Here is a tiny trained network, its code and every weight. The questions are about switching its units off for an input and a class, where a switched-off unit gives its printed mean instead of its output.

import numpy as np


def w(rows, s, z=0):
    codes = np.array(rows[::2]) - 128.0
    scale = np.full(codes.shape[1], s)
    scale[-1] = z or s
    return codes * scale


def f(y):
    return y / 2 * (1 + np.tanh(0.7978845608 * (y + 0.044715 * y**3)))


def log_softmax(a):
    a = a - a.max(-1, keepdims=True)
    return a - np.log(np.exp(a).sum(-1, keepdims=True))


def net(x, mask):
    res = np.array(x, float).reshape(1, 6) / 4 @ E
    y = f(res @ A[0][:, :-1].T + A[0][:, -1])
    res = res + np.where(mask, y, B[0][:, -1]) @ B[0][:, :-1]
    return log_softmax(res[-1] @ U[:, :-1].T + U[:, -1])


A, B = {}, {}
E = w([
[213,174,124,208,140,141,109,255],'x0',
[126,120,156,112,144,137,129,168],'x1',
[89,209,61,240,123,191,111,129],'x2',
[48,76,21,180,155,151,30,97],'x3',
[62,111,27,119,153,44,156,185],'x4',
[47,82,165,245,141,56,151,128],'x5',
],0.0054)
A[0] = w([
[132,100,115,174,125,112,113,81,130],'n0',
[114,136,144,112,128,121,133,129,173],'n1',
[141,137,128,105,117,118,141,118,254],'n2',
[130,128,123,132,130,133,129,128,161],'n3',
[85,147,60,133,131,124,146,176,165],'n4',
[148,125,150,149,127,130,119,116,60],'n5',
[129,143,115,119,129,202,97,100,48],'n6',
[131,125,124,133,128,132,127,126,156],'n7',
[184,129,194,147,131,151,108,177,133],'n8',
[58,96,120,83,132,150,106,109,97],'n9',
[132,127,137,128,129,129,121,138,43],'n10',
[133,126,121,137,127,138,123,127,142],'n11',
[127,127,127,117,122,153,123,124,115],'n12',
[180,135,149,4,126,154,123,104,154],'n13',
[124,127,114,140,129,107,142,174,124],'n14',
[154,74,114,73,135,95,103,195,123],'n15',
[132,128,150,116,129,116,134,130,226],'n16',
[132,118,124,105,125,124,129,144,97],'n17',
[82,108,124,99,136,134,112,113,79],'n18',
[106,116,127,121,129,134,126,128,79],'n19',
[125,131,118,132,131,127,129,130,84],'n20',
[88,109,228,103,129,90,160,118,148],'n21',
[117,113,119,133,128,132,127,121,82],'n22',
[118,129,158,115,125,112,144,124,218],'n23',
[160,141,135,108,128,127,129,119,45],'n24',
],0.022,0.0025)
B[0] = w([
[75,116,108,138,135,94,130,129,163],'n0',
[141,120,130,122,135,134,139,133,140],'n1',
[123,106,118,109,149,151,141,126,158],'n2',
[106,112,121,132,141,143,136,118,132],'n3',
[79,139,109,153,131,151,85,127,188],'n4',
[134,153,126,152,120,110,128,142,138],'n5',
[115,148,120,166,128,200,101,135,173],'n6',
[96,122,122,130,138,139,147,120,131],'n7',
[132,111,155,189,129,133,201,121,204],'n8',
[107,91,122,107,137,67,147,126,178],'n9',
[175,164,163,128,96,104,97,128,125],'n10',
[111,128,128,135,117,139,126,110,134],'n11',
[145,151,124,126,128,129,119,149,137],'n12',
[156,118,115,4,136,156,148,123,250],'n13',
[134,138,123,125,123,154,96,119,154],'n14',
[104,141,96,86,137,176,92,122,174],'n15',
[116,135,127,114,125,139,173,128,152],'n16',
[173,165,151,112,99,104,83,140,135],'n17',
[115,132,134,115,120,75,138,122,157],'n18',
[146,153,142,118,115,92,114,128,132],'n19',
[152,161,149,124,103,104,97,138,128],'n20',
[180,126,152,121,128,180,192,130,207],'n21',
[144,160,148,119,99,90,104,136,133],'n22',
[137,128,127,120,127,152,167,132,157],'n23',
[162,142,150,103,108,92,110,134,151],'n24',
],0.038,0.016)
U = w([
[205,186,177,124,75,63,64,174,3],'0',
[87,175,71,129,142,147,12,125,206],'1',
[159,148,170,230,118,169,151,152,95],'2',
[94,93,132,175,120,2,112,119,68],'3',
[198,109,155,57,137,146,171,133,168],'4',
],0.0068,0.0019)

Each question gives the input, the list of numbers given to net, and the class t.
The units are the neurons (one row each of A and B). Each row of codes is followed by its name. A weight is (code - 128) times the scale printed after its matrix; where a second scale follows, it is the last column's (A, B and U).
mask holds one flag per neuron, in row order. A switched-off neuron (its flag False) gives its mean, the last column of its row in B, instead of its output. The means were averaged over made-up inputs and are rounded, as every weight is.
A unit's drop is (log p(t) with every unit on - log p(t) with that unit switched off) / (log p(t) with every unit on - log p(t) with every unit switched off).
The circuit of an input: a set's keep is (log p(t) with only the set's units on - log p(t) with every unit switched off) / (log p(t) with every unit on - log p(t) with every unit switched off). Starting from the 12 units with the biggest drops (on a tie, the unit counted first), units are removed one at a time, each time the one whose removal leaves the highest keep (on an exact tie, the one counted first), for as long as the keep stays at least 0.8.
circuit, biggest first: the units of the circuit, biggest drop first
most important unit: the unit with the biggest drop
top k neurons: the k neurons with the biggest drops, biggest first
drop of u: that unit's drop, to one decimal
input [4,7,-2,1,-3,3], class 2: circuit, biggest first	[n13]
input [-4,-8,-4,4,-7,5], class 3: circuit, biggest first	[n13, n0]
input [-4,3,7,-2,-1,1], class 1: circuit, biggest first	[n8, n13]
input [-5,-1,-2,1,7,2], class 3: circuit, biggest first	[n13, n9]
input [-4,-6,3,-2,-3,8], class 2: top 2 neurons	[n13, n21]
input [-1,5,-8,7,6,8], class 1: top 3 neurons	[n15, n8, n4]
input [-8,-2,-1,1,0,8], class 3: top 4 neurons	[n13, n0, n9, n18]
input [-6,-2,-4,2,4,2], class 3: top 2 neurons	[n13, n9]
input [1,1,2,8,-7,-4], class 1: top 2 neurons	[n21, n8]
input [-8,4,-3,7,-8,3], class 3: top 2 neurons	[n9, n0]
input [7,-4,4,1,0,2], class 2: top 2 neurons	[n13, n15]
input [7,-4,8,-1,0,1], class 2: top 3 neurons	[n13, n8, n15]
input [5,1,0,2,-1,4], class 2: top 2 neurons	[n13, n9]
input [-4,-1,7,5,6,5], class 3: most important unit	n9
input [6,-3,8,-7,2,7], class 2: drop of n8	0.1
input [-3,-7,6,2,-8,-6], class 1: drop of n6	0.5
input [4,8,2,-5,0,7], class 2: drop of n13	0.5
